Each row of numbers stands for one thing and depends on some of the facts below. Use the named rows to name the rest.

Some rows with their names:
k_319: [ -4  14  31   4  16 -11  -1  21  -2  -5   8   8  29  32  -4   5 -10 -25
 -13  16  -6   5   3 -16  15  25   3   1   0  -3  16   4  -4  -7  -2  16
  -5  16  13  16 -11]
k_227: [-12 -13  11   5 -19  26   0  10   6  24 -16 -10   1   5   2   4  25 -17
   8   4  -6  -3 -11  -2  -1  -3  -4  11   2  27 -15 -19 -10 -12  -7   5
   5   5 -19   1  19]
k_941: [-18 -32   6   8 -18  36   5   2  -6  17 -13  -4  15   7  12 -15  12 -15
   9   2   4   1  -4  -5  11 -14  10   5 -19  21  -7 -14  -7 -16   5 -13
  18  10 -25  14  27]
k_174: [  7   3   9  -1  -6  -1  -6   5  -5  -6  -1   0   5   8  -3  -2   6   6
  -2   2   5  -5   0   5   3   4   1  -5   6 -10  -1   8   2  -1  -3  -2
   6   5  -1  -2  -1]
k_385: [ 3  4 -8 -6  1 -6  3  1 -6  1 -2  0  1  7 -8 -4  3 10  1 -2  6  3  3 -2
 -2  1  2 -2 -1 -6 -3 -2  3  4 -5 -4  5 -7  5  0 -7]
k_447: [  2   5 -12 -20  -5 -17   6   4  -8  -5   0  -8   0   9  -6   3  -5   8
  -3  10   1 -10  -9   1  -1   3   2   5  -4 -11  10  -7   1   7   7 -15
 -15   5 -14  -9   2]
k_285: [  0  22  16 -12  14  -7   4  13   4   5   3  12  22  20   2  12 -16 -21
 -16  16 -10   5  -2 -23  10  12  -4  10 -14   1  18  -9  -6   5   0  13
 -13  21  12  17 -18]
k_987: [ 6  9 -6 -9 -3 -4  2 -2 -3  3 -2  0 -3  0 -1  2  1 10  0  0  4  0  1 -1
 -3 -4 -2  0 -2 -4 -1 -3  2  7 -4 -3  2 -1  5 -1 -9]
k_361: [-19 -28  13  15  -6   1   0  -3  -7 -21   3   5  20 -31  -3 -34 -23  -5
  -5 -20 -17   7  16  -9   8 -15   5  -9  -2  -8 -17   9  11  -8  22 -18
   7  -1  24 -10  14]
k_133: [ 10   6   6   2   3   2  -2   1  12  -1   7  -4   1  11   0   3   5  10
  -6 -12   5  -1   9   0  -6   5  -3   0   1   9   3  18  -6  -5  -2   7
  11  -2  -8  -8  -2]
k_398: [ -5  -1  -8   3   2   1   5  -7   4   2   7   3  -8 -10   0   0  -2  -1
   6  -3   3  -1   4  -5  -6  -2   4  -2  -5   3   4   4  -3  -3   0   6
   2 -12   4  -4   0]
k_239: [  6 -13 -11  12  20   2  -2 -17  11 -13  -4   8 -11 -13   1   8  -7  -6
  -4  -6  -5   5  -9   8  -4  -5  -1  -1  -3   4   1   0   2   1  -7   5
  -1 -11  -6  12   3]
k_297: [ -2   0  15  -5 -14   1 -10   0  12 -16  -5   8   6 -40  -6  -8 -13  -4
 -13 -13 -24  -7   1  -7  -6 -16 -18   0   2 -10 -15   3   1   6  13   0
 -13  12  19 -24   3]
k_372: [ -7  -4  11   0  -8 -14  -3   6  -2 -13  -8  -1  11 -26 -14 -17 -14   3
 -11 -18 -26   9   8  -7  -1 -10 -13   0  12  -6 -26  -6  13   9  10 -13
  -7   2  31 -18  -2]
k_431: [ -2  -1  17  -4 -15   1 -11   1  13 -18  -6   8   7 -41  -6 -10 -14  -4
 -15 -15 -27  -7   1  -7  -6 -17 -19   1   2  -9 -17   4   1   6  15   1
 -14  14  20 -26   4]
k_415: [-1  3  3  4 -2  0 -1 -1  5  0  4  0 -7 -6  1  5  2 -3  2  1  0 -5  0  0
 -4  1 -1 -2  4  1  2  6 -3 -4 -2  9 -1 -4  2 -7  0]
k_752: [  5   6   2  11   5   0   0  -6   9   3  13  -6 -14   7   6   3   6   7
   4  -9   6   3   9   4  -7   1   2  -2   7  13   3  17  -1 -10  -3  11
  11 -11   0 -12  -4]
k_925: [ -1   7   0   4  12   8   1   7   6  17  17   5  -6  -1   6   0   2 -15
   6   4  -3   3   5   0   2  12  -2   1  10  -9  -1   5   0  -3   7  19
 -10   4   4  -1  -1]
k_894: [ 6  2  9  0 -5 -1 -6  5 -5 -7 -1 -1  4  9 -3 -2  6  5 -1  2  5 -4  0  6
  3  5  0 -5  7 -9 -1  7  2 -1 -2 -2  4  5 -2 -2 -1]
k_96: [-2  3  3  4 -1  1 -2 -1  5  0  5  1 -7 -6  1  5  2 -4  3  1  0 -4  0  1
 -4  1 -1 -1  4  1  3  5 -4 -4 -1  9 -2 -4  2 -6  1]

How the things are related:
[k_102, k_155, k_174, k_449, k_51, k_65, k_680, k_787] Σ k_389
[k_118, k_244, k_282, k_568, k_651, k_903, k_910, k_918] Σ k_646
[k_121, k_356, k_385, k_460, k_539, k_618, k_627, k_770, k_874, k_987] Σ k_178
[k_122, k_25, k_251, k_415, k_621, k_678, k_735, k_736] Σ k_70
[k_133, k_310, k_32, k_355, k_450, k_498, k_707, k_752, k_895, k_93, k_954] Σ k_62
[k_136, k_170, k_247, k_297, k_312, k_361, k_372, k_408, k_431, k_436, k_547] Σ k_649
[k_173, k_180, k_222, k_249, k_435, k_447, k_495, k_677, k_714, k_764, k_883, k_985] Σ k_647
[k_177, k_829, k_894, k_901, k_968] Σ k_668
[k_2, k_332, k_340, k_35, k_394, k_42, k_587, k_749] Σ k_172
[k_210, k_232, k_24, k_277, k_285, k_319, k_358, k_451, k_456, k_486, k_519, k_615, k_63, k_925] Σ k_393
[k_218, k_22, k_23, k_238, k_398, k_463, k_560, k_642, k_928, k_95] Σ k_239
[k_227, k_281, k_33, k_350, k_423, k_443, k_5, k_536, k_557, k_702, k_802, k_837, k_912, k_935, k_941] Σ k_168
[k_243, k_289, k_298, k_344, k_375, k_509, k_698, k_898] Σ k_533
[k_248, k_264, k_336, k_877, k_889] Σ k_908
[k_453] Σ k_479
[k_741, k_96, k_98] Σ k_893
k_102 ε k_51
k_121 ε k_987
k_122 ε k_25
k_155 ε k_51
k_170 ε k_247
k_2 ε k_332
k_222 ε k_714, k_180
k_227 ε k_536
k_23 ε k_238, k_218
k_232 ε k_63
k_24 ε k_319
k_243 ε k_344
k_247 ε k_547, k_361
k_251 ε k_678, k_25, k_735
k_281 ε k_702, k_912
k_282 ε k_118
k_285 ε k_24
k_289 ε k_509, k_344
k_297 ε k_372
k_298 ε k_698
k_319 ε k_519
k_32 ε k_355
k_332 ε k_2
k_340 ε k_587
k_344 ε k_289
k_35 ε k_42
k_350 ε k_802
k_355 ε k_752
k_358 ε k_232
k_372 ε k_312
k_385 ε k_874
k_398 ε k_560
k_408 ε k_431, k_170
k_423 ε k_536
k_431 ε k_136, k_247, k_372
k_435 ε k_714
k_436 ε k_247, k_361, k_372
k_443 ε k_912
k_447 ε k_173
k_449 ε k_65
k_450 ε k_310, k_32
k_451 ε k_486, k_519
k_456 ε k_319
k_495 ε k_435
k_509 ε k_898, k_243, k_289
k_51 ε k_787
k_536 ε k_33
k_539 ε k_385
k_547 ε k_312, k_247
k_557 ε k_536, k_802, k_941
k_560 ε k_463
k_568 ε k_918, k_118
k_615 ε k_210, k_24, k_277
k_618 ε k_539
k_621 ε k_122
k_651 ε k_918
k_677 ε k_714
k_678 ε k_122
k_680 ε k_787
k_698 ε k_289
k_702 ε k_33
k_714 ε k_495
k_735 ε k_122
k_752 ε k_498
k_764 ε k_883
k_802 ε k_536, k_281
k_877 ε k_336, k_264, k_889
k_895 ε k_752
k_898 ε k_509
k_910 ε k_651
k_912 ε k_423
k_935 ε k_423
k_941 ε k_227
k_95 ε k_398, k_642
k_985 ε k_435
k_987 ε k_618, k_121
{k_102, k_136, k_155, k_168, k_172, k_218, k_222, k_23, k_232, k_243, k_25, k_264, k_277, k_282, k_285, k_289, k_298, k_33, k_332, k_340, k_344, k_350, k_372, k_375, k_389, k_393, k_435, k_450, k_479, k_495, k_498, k_5, k_509, k_536, k_539, k_560, k_587, k_618, k_627, k_65, k_698, k_735, k_787, k_829, k_874, k_883, k_893, k_898, k_903, k_908, k_912, k_918, k_935, k_954, k_985, k_987} κ 505
{k_118, k_2, k_248, k_249, k_35, k_361, k_423, k_453, k_62, k_647, k_649, k_677, k_741, k_770, k_941, k_95} κ 298
{k_121, k_210, k_385, k_447, k_707, k_749, k_98} κ 554
{k_122, k_173, k_174, k_22, k_238, k_281, k_312, k_319, k_355, k_358, k_449, k_557, k_63, k_651, k_894, k_895} κ 903
{k_133, k_178, k_247, k_32, k_356, k_42, k_463, k_51} κ 53
{k_170, k_177, k_180, k_227, k_24, k_251, k_297, k_310, k_415, k_431, k_451, k_456, k_460, k_533, k_547, k_568, k_615, k_621, k_646, k_668, k_680, k_70, k_714, k_736, k_752, k_802, k_837, k_877, k_889, k_910, k_925, k_928, k_93, k_96, k_968} κ 715
{k_239, k_244, k_336, k_394, k_398, k_408, k_436, k_443, k_486, k_519, k_642, k_678, k_702, k_764, k_901} κ 686

Rows to name:
No name comes twice in this set of rows, the named rows included.
[-12 -18  -8   0  -4  -4  10  -7 -13 -11  13  -7   5   1   9 -10 -16  -3
   4   9   8 -10   1   0  10  -3  20  -4 -12  -7  19   7   1 -11  19 -20
  -2   1 -15  -2  17]  k_249
[  6   8 -11  -8  -3  -3   0  -3  -5   5  -1   1  -8  -1   0   1   3  12
   4   1   7   0   1   4  -3  -3  -1  -1   0  -7   0  -2   2   9  -3  -3
   0  -3   3   0  -9]  k_509
[-14 -16   5   5 -15  16   7  14  -6  30 -20 -18   6  18  -5  -2  27 -11
   8   1  -7   9  -7  -4   3   1   1  13   7  30 -24 -31  -1  -8 -12  -8
  11  -3 -13   9  15]  k_536
[ -6  -4  17   2 -12  -3  -8   2   9 -17  -3   5   6 -37  -9 -11 -13  -5
 -11 -15 -25  -3   4  -7  -6 -12 -15  -1   8  -7 -19   4   3   3  12   0
 -11   6  23 -25   4]  k_170
[ 14 -22  -3  20  22  16  -2 -25   8 -18   5   3   0   9  19  -6 -13   4
 -10 -17   6  11   1  11   6 -15   8  -4 -17  12   9  19   7  -9   3  -8
  22   2 -19  15   6]  k_62
[ -8  15  15   2  20 -15   8  15  -2   8   8   5  20  25  -3   7 -12 -22
  -8  12  -9  14   6 -19  12  21   3   7   0   5  11  -8   0  -1  -2  12
  -8   5  20  16 -15]  k_277
[ -3 -31 -14   9  15  -8   4 -17  -9 -27   5  -5   0  -1   9  -2 -21  -7
  -2   9   1  -7 -13  16  12  -2  18  -4  -8  -7  19   3   8  -7  15 -24
 -10   0 -29  12  24]  k_647
[ -7  -1   1  13   3  -6   1   0   1   1   7  -4  -9  -3  -3   2   5  -3
   8  -1   2   1   5   2  -2   8   4  -4  12   4   0   7   0  -8  -3   9
   2 -14   7  -5   2]  k_889
[-20   6  14  14  26 -11  12  11   6   6  16   8  16  16  -2   5 -17 -32
  -3  10 -10  13   9 -25   9  22   8   4  -4  13  16   0  -6 -13   2  23
  -8  -6  20  14  -6]  k_519
[ -1  20  19  -6  11   3   0  10  13   4  10  15  14   8   7  14 -14 -27
 -12  16  -9  -4  -3 -18   6  11  -6   7 -12  -1  21   1 -12  -2   3  25
 -16  21   6   8 -10]  k_451
[  3   1   5   6  -2  -5  -5   5  -9  -5   2  -2   0  10  -4  -4   9   8
   5   1  10  -1   4   9   3   9   5  -9  13 -11  -3  10   4  -3  -4  -2
   7  -4   2  -1  -1]  k_122
[ -7  12  13  -1  22 -14   8  18  -3   5   6   7  23  30  -9   2 -11 -20
  -9  10  -7  15   6 -20  11  23   3   6  -3   1   9  -7  -1  -2  -1  12
  -7   4  16  17 -13]  k_210

The same things again, as new rows of numbers:
Named rows:
k_587: [ -7  -7  32  -6   1  18   7 -11  -4  -2   1 -21 -14]
k_903: [  4  -2  26  -6  -6   0   4   1  -2  -2   4 -18  -4]
k_264: [  7 -10  16   5 -19  -7 -16  -1  -6  -8   1 -27  14]
k_431: [  0   0  17  -8  -5   7   1   1  -7  -8   9 -15   1]
k_136: [ -1  -5  16  -8  -8   7  -3   3  -2 -12   9 -18  12]
k_678: [ 10  -1  29  -6  -9  -3  11  -7  -3  -1   2 -24  -7]
k_298: [  9   2  33 -16  -2   0  19   3   1   3   8 -13 -11]
k_218: [  2  -8  11   9 -16  -8 -22   5  -7  -9   1 -21  13]
k_837: [  0  -5  21  -2 -10   1   2   3 -10  -8   8 -13   3]
k_32: [  0  -2  29  -7  -9   5   4 -11 -10   3  -1 -19 -12]
k_98: [  1  -2  24  -5  -7   3   0  -3  -5  -2   3 -14  -2]
k_451: [  6   5  31 -13   5   0   0   2  -9  -1  -2 -10 -26]
k_393: [  7   2  26 -10  -5  -4  -2  -2  -9   4   1 -10 -26]
k_63: [-13  -1  26 -21   2  10   0  -3   0 -12   3  -6  -5]
k_456: [  7   5  32 -13   6   0   2   2  -9   0  -2 -10 -28]
k_749: [  1  -2  24  -5  -7   3   0  -3  -5  -2   3 -14  -1]
k_677: [ -1   5  31  13   5  -9  -1  11  -2   6  -5 -16 -32]
k_336: [  6  -7  13   5 -19 -10 -14  -2  -7 -10   1 -26   9]
k_133: [ -1  -1  27  -7  -8   4   2  -9 -10   2  -1 -17 -12]
k_173: [-17  -3  14   5 -12  -8  -6   9   2 -12   5 -11  -2]

Name these rows:
No name comes twice in this set of rows, the named rows included.
[-11  -5  15  19  -8  -5 -18   5 -11  -7  -4 -20 -22]  k_180
[  7  -8  26  -5 -13   3   1  -8  -4  -5   3 -27   4]  k_25
[  3  -1  22  -9  -2   5   5   5   0  -6   9 -16   5]  k_372
[ -4   9  18  -8  -3 -16  12  22   4  -8  10  -1 -24]  k_764
[-11  -2  10  -6 -12  -7  -4  19   1 -17  11  -6  -5]  k_883
[ -3  -8  21  -3 -16   8  -6 -16 -15  -3  -1 -19  -5]  k_310
[ -5   7  38 -23  12   5  15   2   3   0   3  -2 -21]  k_358
[ -9  -7  11  11 -15  -7 -21   1  -4  -8   0 -17  18]  k_238
[-12  -4  16  -6  -7   8  -1  -1   1 -11   9 -14  17]  k_312
[  1   1  44  -8  11  13  22  -7  -1   9   0 -17 -28]  k_340
[  0  -6  21   5 -17  -4   9   2  -8   2  12 -10  -1]  k_168
[ -6  -5  26   0  -8  -3   7   4   1  -5   8 -11  14]  k_281
[ -7  -1  21  18  -2  -8 -10   7  -9  -1  -4 -18 -30]  k_714
[ 10  -3  31 -16 -11   3  16  -6  -1  -2   7 -22   0]  k_332

